Below is a small trained network, with its code and all its weights. Each question gives an input and a class and asks what happens when units are switched off, that is, made to give their printed mean instead of their output.

import numpy as np


def w(rows, s, z=0):
    codes = np.array(rows[::2]) - 128.0
    scale = np.full(codes.shape[1], s)
    scale[-1] = z or s
    return codes * scale


def norm(h):
    return h / np.sqrt((h * h).mean(-1, keepdims=True) + 1e-5)


def f(y):
    return y / 2 * (1 + np.tanh(0.7978845608 * (y + 0.044715 * y**3)))


def log_softmax(a):
    a = a - a.max(-1, keepdims=True)
    return a - np.log(np.exp(a).sum(-1, keepdims=True))


def net(x, mask):
    res = np.array(x, float).reshape(1, 3) / 4 @ E
    u = 0
    for l in range(2):
        y = f(norm(res) @ A[l][:, :-1].T + A[l][:, -1])
        res = res + np.where(mask[u : u + 11], y, B[l][:, -1]) @ B[l][:, :-1]
        u += 11
    return log_softmax(norm(res)[-1] @ U[:, :-1].T + U[:, -1])


A, B = {}, {}
E = w([
[177,150,99,148,198,111,155,232,65,99],'x0',
[158,124,160,154,159,112,28,140,225,89],'x1',
[38,218,253,108,111,168,86,71,170,158],'x2',
],0.0051)
A[0] = w([
[136,132,128,135,134,128,125,115,122,124,112],'L0N1',
[128,111,135,127,133,116,131,117,116,117,76],'L0N2',
[80,86,136,86,63,172,128,58,156,144,2],'L0N3',
[161,117,109,150,155,131,128,161,120,130,137],'L0N4',
[131,92,109,116,96,139,136,92,121,144,23],'L0N5',
[90,145,217,120,103,147,85,80,167,148,92],'L0N6',
[101,123,127,112,108,143,132,79,133,137,37],'L0N7',
[72,254,215,94,124,146,134,125,113,163,122],'L0N8',
[120,95,104,125,77,132,122,82,149,114,27],'L0N9',
[136,120,132,146,122,138,142,138,133,112,103],'L0N10',
[117,156,106,108,136,142,161,138,98,149,80],'L0N11',
],0.0078,0.0034)
B[0] = w([
[126,123,140,141,116,124,152,148,146,127,125],'L0N1',
[132,131,130,132,129,123,140,113,128,127,120],'L0N2',
[183,154,123,181,169,38,102,161,140,205,191],'L0N3',
[140,162,143,57,144,111,102,133,145,94,152],'L0N4',
[177,103,96,115,123,99,162,136,158,175,134],'L0N5',
[93,99,126,2,139,120,167,97,156,80,227],'L0N6',
[134,125,115,178,156,93,95,124,134,135,146],'L0N7',
[31,225,243,202,155,230,54,110,123,118,255],'L0N8',
[140,79,134,158,95,124,191,86,156,205,141],'L0N9',
[130,158,114,92,122,140,106,120,125,130,124],'L0N10',
[136,91,127,157,106,163,172,123,106,69,147],'L0N11',
],0.0058,0.0092)
A[1] = w([
[31,239,234,162,131,205,76,132,120,137,59],'L1N1',
[137,96,124,187,144,97,152,171,131,92,120],'L1N2',
[129,153,91,87,150,94,132,165,44,108,12],'L1N3',
[124,67,96,64,93,63,131,50,176,167,91],'L1N4',
[32,180,172,208,103,185,167,127,22,176,72],'L1N5',
[114,162,142,148,178,154,71,162,141,126,4],'L1N6',
[137,101,66,97,129,134,204,177,40,117,58],'L1N7',
[44,181,254,153,158,118,88,84,203,185,169],'L1N8',
[151,90,147,205,81,164,56,92,185,80,10],'L1N9',
[93,73,124,170,78,143,59,102,154,124,29],'L1N10',
[147,85,109,138,97,159,133,133,129,88,81],'L1N11',
],0.0065,0.0038)
B[1] = w([
[86,212,150,133,162,73,176,174,2,117,242],'L1N1',
[101,140,162,115,135,126,105,119,113,137,136],'L1N2',
[88,155,154,159,120,113,132,106,113,157,136],'L1N3',
[136,96,132,135,96,164,148,97,166,120,154],'L1N4',
[118,101,58,169,65,97,88,94,222,132,184],'L1N5',
[159,119,124,118,135,112,137,124,133,114,140],'L1N6',
[87,153,189,95,115,184,139,99,123,96,159],'L1N7',
[167,97,131,55,106,188,206,134,78,52,251],'L1N8',
[57,163,137,123,152,182,103,137,92,130,133],'L1N9',
[107,135,138,151,144,176,141,133,83,128,128],'L1N10',
[103,136,188,115,150,167,119,126,149,148,126],'L1N11',
],0.0083,0.013)
U = w([
[156,148,115,107,176,79,22,206,153,96,161],'0',
[179,96,75,208,91,22,145,111,162,245,116],'1',
[81,174,85,197,82,70,118,125,143,144,78],'2',
[127,145,124,152,136,111,110,157,124,196,2],'3',
[140,62,121,96,70,191,163,77,179,108,176],'4',
[93,191,183,84,140,140,172,154,10,77,171],'5',
[105,119,118,182,154,168,51,130,168,155,50],'6',
],0.013,0.0046)

Each question gives the input, the list of numbers given to net, and the class t.
The units are the neurons (one row each of A and B). Each row of codes is followed by its name. A weight is (code - 128) times the scale printed after its matrix; where a second scale follows, it is the last column's (A, B and U).
mask holds one flag per neuron, layer by layer. A switched-off neuron (its flag False) gives its mean, the last column of its row in B, instead of its output. The means were averaged over made-up inputs and are rounded, as every weight is.
A unit's drop is (log p(t) with every unit on - log p(t) with that unit switched off) / (log p(t) with every unit on - log p(t) with every unit switched off).
The circuit of an input: a set's keep is (log p(t) with only the set's units on - log p(t) with every unit switched off) / (log p(t) with every unit on - log p(t) with every unit switched off). Starting from the 12 units with the biggest drops (on a tie, the unit counted first), units are removed one at a time, each time the one whose removal leaves the highest keep (on an exact tie, the one counted first), for as long as the keep stays at least 0.8.
circuit, biggest first: the units of the circuit, biggest drop first
top k neurons: the k neurons with the biggest drops, biggest first
k most important neurons of layer l: the k neurons of layer l with the biggest drops, biggest first
drop of u: that unit's drop, to one decimal
input [-4,3,1], class 4: top 2 neurons -> L0N6, L0N8
input [-6,5,-5], class 4: circuit, biggest first -> L1N1
input [1,4,0], class 0: circuit, biggest first -> L0N8, L1N1, L1N8
input [-1,6,-4], class 0: circuit, biggest first -> L0N8, L1N8
input [-6,7,0], class 4: top 2 neurons -> L0N8, L1N1
input [1,6,0], class 0: top 3 neurons -> L0N8, L1N1, L1N8
input [-6,1,-6], class 1: top 3 neurons -> L0N8, L1N8, L0N6
input [8,7,-8], class 0: top 2 neurons -> L1N1, L1N8
input [6,7,0], class 0: 2 most important neurons of layer 1 -> L1N1, L1N8
input [-2,-2,-2], class 4: 2 most important neurons of layer 1 -> L1N1, L1N4
input [-1,5,-5], class 0: top 4 neurons -> L0N8, L1N8, L1N1, L0N6
input [6,6,1], class 0: top 2 neurons -> L0N8, L1N1
input [1,-7,1], class 2: 2 most important neurons of layer 1 -> L1N5, L1N8
input [-1,3,0], class 4: top 2 neurons -> L0N8, L1N1
input [3,6,-7], class 0: circuit, biggest first -> L1N8
input [-4,4,-7], class 4: top 3 neurons -> L1N1, L0N8, L0N3
input [-2,3,-8], class 4: top 2 neurons -> L1N1, L0N8
input [-6,6,-3], class 4: drop of L0N8 -> 1.0
input [0,3,-5], class 0: drop of L1N8 -> 0.4
input [5,7,-1], class 0: drop of L0N8 -> 1.0
input [-3,-8,-1], class 1: drop of L1N9 -> 0.0
